Here is a tiny trained network, its code and every weight. The questions are about switching its units off for an input and a target symbol, where a switched-off unit gives its printed mean instead of its output.

import numpy as np


def w(rows, s, z=0):
    codes = np.array(rows[::2]) - 128.0
    scale = np.full(codes.shape[1], s)
    scale[-1] = z or s
    return codes * scale


def norm(h):
    return h / np.sqrt((h * h).mean(-1, keepdims=True) + 1e-5)


def f(y):
    return y / 2 * (1 + np.tanh(0.7978845608 * (y + 0.044715 * y**3)))


def softmax(a):
    e = np.exp(a - a.max(-1, keepdims=True))
    return e / e.sum(-1, keepdims=True)


def log_softmax(a):
    a = a - a.max(-1, keepdims=True)
    return a - np.log(np.exp(a).sum(-1, keepdims=True))


def net(x, mask):
    ids = ['ΣΦΩαγδλξπ'.index(c) for c in x.split()]
    T = len(ids)
    res = E[ids] + P[:T]
    u = 0
    for l in range(3):
        q, k, v = (norm(res) @ M[l].T for M in (Q, K, V))
        z = softmax(np.where(np.tri(T) > 0, q @ k.T / 2**0.5, -1e9)) @ v
        res = res + np.where(mask[u], z, O[l][:, -1]) @ O[l][:, :-1]
        u += 1
        y = f(norm(res) @ A[l][:, :-1].T + A[l][:, -1])
        res = res + np.where(mask[u : u + 8], y, B[l][:, -1]) @ B[l][:, :-1]
        u += 8
    return log_softmax(norm(res)[-1] @ U[:, :-1].T + U[:, -1])


Q, K, V, O, A, B = {}, {}, {}, {}, {}, {}
E = w([
[128,95,88,125,108,53],'Σ',
[160,98,120,104,67,142],'Φ',
[138,139,100,104,112,99],'Ω',
[101,101,9,70,195,147],'α',
[105,138,83,106,129,132],'γ',
[45,129,102,146,135,184],'δ',
[117,147,195,72,125,185],'λ',
[89,124,188,132,152,109],'ξ',
[146,168,2,151,129,99],'π',
],0.025)
P = w([
[198,91,36,178,254,248],'0',
[94,174,114,190,209,199],'1',
[42,185,115,179,157,145],'2',
[38,177,76,136,99,115],'3',
[52,141,26,59,68,80],'4',
[48,129,8,17,30,92],'5',
[51,163,44,24,41,222],'6',
],0.0058)
Q[0] = w([
[54,82,68,45,20,152],'L0H1',
[9,175,180,60,163,53],'L0H1',
],0.015)
K[0] = w([
[31,119,113,57,68,119],'L0H1',
[132,138,249,110,180,88],'L0H1',
],0.018)
V[0] = w([
[4,23,235,49,254,80],'L0H1',
[143,150,199,9,95,181],'L0H1',
],0.0054)
O[0] = w([
[87,146,148,125,169,72,185],'L0H1',
[158,247,178,100,121,133,1],'L0H1',
],0.012,0.0008)
A[0] = w([
[105,73,124,112,112,139,140],'L0N1',
[132,115,173,67,179,104,175],'L0N2',
[169,102,155,186,119,130,66],'L0N3',
[108,136,236,124,110,139,157],'L0N4',
[169,207,97,247,167,83,129],'L0N5',
[135,145,164,143,220,59,6],'L0N6',
[131,185,64,97,124,139,205],'L0N7',
[150,177,146,192,111,109,30],'L0N8',
],0.012,0.0021)
B[0] = w([
[121,171,139,161,125,155,159],'L0N1',
[84,136,130,93,164,95,148],'L0N2',
[142,107,124,65,171,147,116],'L0N3',
[162,109,85,98,141,80,152],'L0N4',
[129,252,137,99,172,153,150],'L0N5',
[124,51,111,130,126,88,152],'L0N6',
[103,87,114,165,133,73,254],'L0N7',
[98,100,168,72,142,149,116],'L0N8',
],0.016,0.0083)
Q[1] = w([
[87,149,73,196,24,7],'L1H1',
[145,197,36,63,106,84],'L1H1',
],0.014)
K[1] = w([
[4,212,8,80,74,162],'L1H1',
[88,61,166,2,11,60],'L1H1',
],0.0093)
V[1] = w([
[160,125,219,234,84,63],'L1H1',
[244,179,36,154,168,12],'L1H1',
],0.011)
O[1] = w([
[161,68,2,167,175,197,2],'L1H1',
[140,149,156,235,109,60,253],'L1H1',
],0.0085,0.0065)
A[1] = w([
[122,98,103,55,126,93,132],'L1N1',
[58,143,63,142,16,155,251],'L1N2',
[147,139,207,181,150,81,230],'L1N3',
[92,156,84,146,158,235,139],'L1N4',
[100,48,108,105,221,72,159],'L1N5',
[65,145,187,120,14,106,53],'L1N6',
[172,214,120,155,89,114,61],'L1N7',
[175,71,219,111,3,153,14],'L1N8',
],0.014,0.002)
B[1] = w([
[167,115,141,157,123,159,160],'L1N1',
[205,86,194,112,173,108,249],'L1N2',
[104,72,188,104,87,156,180],'L1N3',
[165,105,129,53,112,189,149],'L1N4',
[104,128,120,44,96,199,202],'L1N5',
[144,137,112,57,107,110,189],'L1N6',
[157,143,112,88,159,165,166],'L1N7',
[158,189,103,116,7,98,147],'L1N8',
],0.017,0.013)
Q[2] = w([
[100,105,186,119,165,101],'L2H1',
[78,109,10,224,54,199],'L2H1',
],0.011)
K[2] = w([
[112,102,43,124,187,99],'L2H1',
[98,146,196,208,103,248],'L2H1',
],0.011)
V[2] = w([
[147,222,58,149,136,122],'L2H1',
[82,183,135,129,11,179],'L2H1',
],0.011)
O[2] = w([
[18,9,204,121,51,166,25],'L2H1',
[242,142,58,113,141,163,1],'L2H1',
],0.012,0.0063)
A[2] = w([
[60,142,34,44,116,137,13],'L2N1',
[128,173,118,101,183,100,106],'L2N2',
[86,198,188,75,105,171,251],'L2N3',
[97,83,119,247,123,136,31],'L2N4',
[127,176,46,185,121,109,102],'L2N5',
[9,178,162,141,88,134,40],'L2N6',
[147,76,180,36,103,117,146],'L2N7',
[17,113,80,40,223,149,25],'L2N8',
],0.014,0.0025)
B[2] = w([
[71,71,72,88,171,58,172],'L2N1',
[78,144,170,85,111,153,169],'L2N2',
[100,167,114,235,132,121,190],'L2N3',
[223,61,45,102,163,89,141],'L2N4',
[90,120,89,197,85,187,136],'L2N5',
[179,49,197,144,85,192,155],'L2N6',
[92,146,90,189,126,217,251],'L2N7',
[170,96,22,64,95,6,198],'L2N8',
],0.015,0.014)
U = w([
[138,111,239,70,196,70,91],'Σ',
[196,158,108,147,32,128,153],'Φ',
[170,84,125,69,181,248,170],'Ω',
[57,86,48,50,95,90,131],'α',
[217,1,129,192,168,83,88],'γ',
[35,247,138,124,98,148,111],'δ',
[47,48,199,161,63,160,254],'λ',
[132,124,96,189,141,135,70],'ξ',
[125,132,61,236,125,161,112],'π',
],0.0093,0.004)

Each question gives the input, a string of symbols that net reads in full, and the target symbol t.
The units are the heads (2 rows each of Q, K, V and O) and the neurons (one row each of A and B). Each row of codes is followed by its name. A weight is (code - 128) times the scale printed after its matrix; where a second scale follows, it is the last column's (O, A, B and U).
mask holds one flag per unit, layer by layer, with each layer's heads first. A switched-off unit (its flag False) gives its mean, the last column of its rows in O or B, instead of its output. The means were averaged over made-up inputs and are rounded, as every weight is.
A unit's drop is (log p(t) with every unit on - log p(t) with that unit switched off) / (log p(t) with every unit on - log p(t) with every unit switched off).
The circuit of an input: a set's keep is (log p(t) with only the set's units on - log p(t) with every unit switched off) / (log p(t) with every unit on - log p(t) with every unit switched off). Starting from the 12 units with the biggest drops (on a tie, the unit counted first), units are removed one at a time, each time the one whose removal leaves the highest keep (on an exact tie, the one counted first), for as long as the keep stays at least 0.8.
circuit, biggest first: the units of the circuit, biggest drop first
most important unit: the unit with the biggest drop
top k neurons: the k neurons with the biggest drops, biggest first
top k neurons in layer l: the k neurons of layer l with the biggest drops, biggest first
input Ω γ π, target δ: top 3 neurons -> L0N5; L2N2; L1N5
input π λ π, target Σ: top 4 neurons in layer 0 -> L0N4; L0N5; L0N2; L0N6
input Σ α π, target λ: top neuron in layer 1 -> L1N5
input λ Ω ξ γ λ α Σ, target δ: circuit, biggest first -> L0H1; L2N8
input α Φ Ω π Φ δ γ, target Ω: circuit, biggest first -> L1N2; L2N7
input Φ α π Ω α π, target λ: top 4 neurons -> L0N7; L0N5; L1N7; L2N8
input Ω λ Φ λ Ω λ δ, target δ: top 2 neurons in layer 1 -> L1N5; L1N3
input α Σ δ λ Σ Σ Ω, target γ: top 2 neurons -> L0N7; L1N2
input λ π ξ Ω γ Ω, target Σ: top 2 neurons -> L1N6; L0N6
input ξ δ λ γ, target δ: top 2 neurons -> L0N4; L1N3
input π Φ Σ Ω π π, target γ: top 3 neurons in layer 2 -> L2N7; L2N4; L2N3
input δ Ω Φ π ξ ξ λ, target α: circuit, biggest first -> L1N2; L0N4
input α α λ π γ δ, target λ: top 4 neurons -> L1N2; L0N5; L1N1; L1N7
input Ω π π Ω γ Σ, target Σ: top 3 neurons in layer 0 -> L0N7; L0N6; L0N1
input π λ Φ π γ Σ λ, target δ: most important unit -> L1N6
input α Ω Ω, target Φ: top 2 neurons -> L0N7; L0N5
input γ Ω π λ Σ, target λ: top 3 neurons in layer 1 -> L1N1; L1N5; L1N2
input δ Σ Σ γ Σ, target Σ: top 2 neurons in layer 2 -> L2N8; L2N3
input π γ Ω ξ Ω ξ λ, target α: top 2 neurons -> L1N2; L0N2
input α π Ω Φ Σ, target γ: top 2 neurons -> L0N6; L0N7
